Below is a small trained network, with its code and all its weights. Each question gives an input and a class and asks what happens when units are switched off, that is, made to give their printed mean instead of their output.

import numpy as np


def w(rows, s, z=0):
    codes = np.array(rows[::2]) - 128.0
    scale = np.full(codes.shape[1], s)
    scale[-1] = z or s
    return codes * scale


def norm(h):
    return h / np.sqrt((h * h).mean(-1, keepdims=True) + 1e-5)


def f(y):
    return y / 2 * (1 + np.tanh(0.7978845608 * (y + 0.044715 * y**3)))


def log_softmax(a):
    a = a - a.max(-1, keepdims=True)
    return a - np.log(np.exp(a).sum(-1, keepdims=True))


def net(x, mask):
    res = np.array(x, float).reshape(1, 7) / 4 @ E
    u = 0
    for l in range(3):
        y = f(norm(res) @ A[l][:, :-1].T + A[l][:, -1])
        res = res + np.where(mask[u : u + 8], y, B[l][:, -1]) @ B[l][:, :-1]
        u += 8
    return log_softmax(norm(res)[-1] @ U[:, :-1].T + U[:, -1])


A, B = {}, {}
E = w([
[61,139,166,144,171,139,123,34,131,89],'x0',
[142,125,117,121,122,116,133,100,128,124],'x1',
[159,175,182,252,55,156,183,98,151,169],'x2',
[126,133,122,139,122,112,124,127,118,115],'x3',
[95,208,106,75,80,170,152,124,97,129],'x4',
[145,141,131,131,137,125,113,119,113,131],'x5',
[123,131,122,140,114,111,125,130,118,114],'x6',
],0.011)
A[0] = w([
[56,153,165,161,168,160,108,39,165,98,91],'0.n1',
[150,2,168,167,174,83,100,114,187,110,2],'0.n2',
[173,97,54,123,98,113,155,210,113,152,53],'0.n3',
[41,141,161,145,129,107,80,57,129,94,43],'0.n4',
[107,129,45,144,154,191,196,133,59,118,45],'0.n5',
[92,91,120,30,188,96,99,160,102,70,80],'0.n6',
[82,225,82,74,98,218,152,107,85,79,41],'0.n7',
[7,120,134,167,191,175,111,56,127,135,19],'0.n8',
],0.0065,0.0044)
B[0] = w([
[176,87,156,87,134,163,192,136,101,115,218],'0.n1',
[75,254,161,120,133,42,80,155,153,171,193],'0.n2',
[147,114,209,90,124,137,137,141,78,85,193],'0.n3',
[163,124,198,114,175,119,158,171,20,111,175],'0.n4',
[109,100,156,144,105,85,68,158,150,171,126],'0.n5',
[92,110,70,188,128,196,113,79,87,134,254],'0.n6',
[88,175,169,116,135,5,103,143,206,211,233],'0.n7',
[184,93,192,98,110,100,155,130,104,46,190],'0.n8',
],0.0091,0.0053)
A[1] = w([
[84,171,166,206,178,74,155,128,129,199,117],'1.n1',
[152,44,165,217,209,68,70,137,190,94,73],'1.n2',
[249,107,94,140,54,146,101,234,96,155,70],'1.n3',
[85,194,114,76,72,163,150,112,130,127,3],'1.n4',
[150,60,136,184,146,90,109,142,214,124,35],'1.n5',
[81,141,113,244,118,220,144,124,132,144,47],'1.n6',
[187,159,198,255,53,188,223,106,153,142,89],'1.n7',
[210,105,110,69,59,111,121,222,145,146,95],'1.n8',
],0.0072,0.0035)
B[1] = w([
[210,155,48,91,137,96,107,202,134,138,190],'1.n1',
[112,203,144,2,5,75,190,126,195,245,168],'1.n2',
[144,158,196,108,174,156,210,39,82,87,195],'1.n3',
[134,237,130,115,99,107,89,107,136,151,140],'1.n4',
[49,172,99,108,88,75,131,72,109,162,135],'1.n5',
[111,123,72,120,65,181,88,63,162,123,149],'1.n6',
[83,37,27,154,193,165,29,154,153,99,254],'1.n7',
[118,92,234,130,173,78,183,59,104,69,182],'1.n8',
],0.0066,0.0086)
A[2] = w([
[119,98,125,48,153,112,138,105,87,80,129],'2.n1',
[92,182,132,92,58,77,114,143,164,184,53],'2.n2',
[195,150,72,104,138,132,174,181,89,131,3],'2.n3',
[123,67,2,148,139,188,73,113,124,135,135],'2.n4',
[84,76,44,107,186,139,73,161,78,130,110],'2.n5',
[171,96,199,130,132,130,237,96,101,77,24],'2.n6',
[82,75,67,118,120,143,86,139,95,123,78],'2.n7',
[117,184,137,117,120,80,106,141,157,224,39],'2.n8',
],0.0088,0.0031)
B[2] = w([
[155,111,163,226,58,169,142,177,141,138,248],'2.n1',
[137,161,120,52,106,31,119,165,107,147,222],'2.n2',
[197,122,144,133,171,127,150,24,139,74,121],'2.n3',
[122,74,12,209,75,187,105,56,201,111,254],'2.n4',
[182,99,2,217,76,186,145,118,224,135,231],'2.n5',
[69,106,189,72,210,217,161,164,69,67,239],'2.n6',
[240,144,142,190,115,165,137,81,173,163,184],'2.n7',
[134,206,173,67,136,86,60,131,80,168,216],'2.n8',
],0.0068,0.0069)
U = w([
[128,79,30,225,81,193,89,109,171,140,229],'0',
[121,79,246,130,142,166,196,133,55,74,150],'1',
[104,206,130,73,91,42,84,155,127,205,6],'2',
],0.011,0.00015)

Each question gives the input, the list of numbers given to net, and the class t.
The units are the neurons (one row each of A and B). Each row of codes is followed by its name. A weight is (code - 128) times the scale printed after its matrix; where a second scale follows, it is the last column's (A, B and U).
mask holds one flag per neuron, layer by layer. A switched-off neuron (its flag False) gives its mean, the last column of its row in B, instead of its output. The means were averaged over made-up inputs and are rounded, as every weight is.
A unit's drop is (log p(t) with every unit on - log p(t) with that unit switched off) / (log p(t) with every unit on - log p(t) with every unit switched off).
The circuit of an input: a set's keep is (log p(t) with only the set's units on - log p(t) with every unit switched off) / (log p(t) with every unit on - log p(t) with every unit switched off). Starting from the 12 units with the biggest drops (on a tie, the unit counted first), units are removed one at a time, each time the one whose removal leaves the highest keep (on an exact tie, the one counted first), for as long as the keep stays at least 0.8.
units of the circuit, in order: the units of the circuit, biggest drop first
unit that matters most: the unit with the biggest drop
k most important neurons: the k neurons with the biggest drops, biggest first
k most important neurons of layer l: the k neurons of layer l with the biggest drops, biggest first
drop when u is switched off: that unit's drop, to one decimal
input [-4,-6,-8,4,7,-2,8], class 0: unit that matters most => 0.n6
input [-7,-6,-6,-7,-6,6,-4], class 1: units of the circuit, in order => 1.n8, 1.n3
input [-4,-7,-4,-3,2,-1,-8], class 0: 3 most important neurons => 0.n6, 0.n8, 0.n1
input [0,5,7,1,-8,3,5], class 2: units of the circuit, in order => 1.n2, 0.n2
input [-5,-6,4,-4,2,6,-3], class 1: 3 most important neurons => 1.n3, 0.n6, 1.n8
input [-7,-8,6,1,5,1,-3], class 1: 3 most important neurons => 1.n3, 0.n6, 1.n8
input [-8,-5,7,-8,-1,4,-8], class 1: 3 most important neurons => 1.n3, 0.n6, 1.n8
input [4,-7,4,-1,-6,-4,-4], class 2: 2 most important neurons => 1.n2, 0.n2
input [0,-3,6,-3,7,-7,-3], class 2: 2 most important neurons => 0.n7, 0.n6
input [2,-1,-8,-7,8,2,2], class 0: 2 most important neurons of layer 0 => 0.n6, 0.n2
input [-1,-7,-2,-1,4,-6,-1], class 2: 2 most important neurons => 1.n7, 0.n7
input [-6,4,-2,0,-6,0,5], class 1: 4 most important neurons => 0.n7, 0.n3, 1.n8, 1.n3
input [6,-3,-1,0,7,8,-7], class 2: 3 most important neurons of layer 0 => 0.n7, 0.n3, 0.n5
input [-4,-5,2,-1,-5,5,-7], class 2: units of the circuit, in order => 1.n2
input [-5,7,3,0,-1,7,-6], class 1: 2 most important neurons => 1.n3, 0.n6
input [6,3,-8,-2,7,6,7], class 0: 2 most important neurons of layer 0 => 0.n6, 0.n2
input [6,7,0,-1,8,1,4], class 2: drop when 0.n7 is switched off => 4.7
input [0,-2,-1,-1,3,6,-5], class 2: drop when 0.n1 is switched off => 0.0
input [0,7,-6,4,6,8,-8], class 0: 2 most important neurons of layer 2 => 2.n5, 2.n4
input [7,0,5,6,3,-3,-5], class 1: unit that matters most => 0.n8
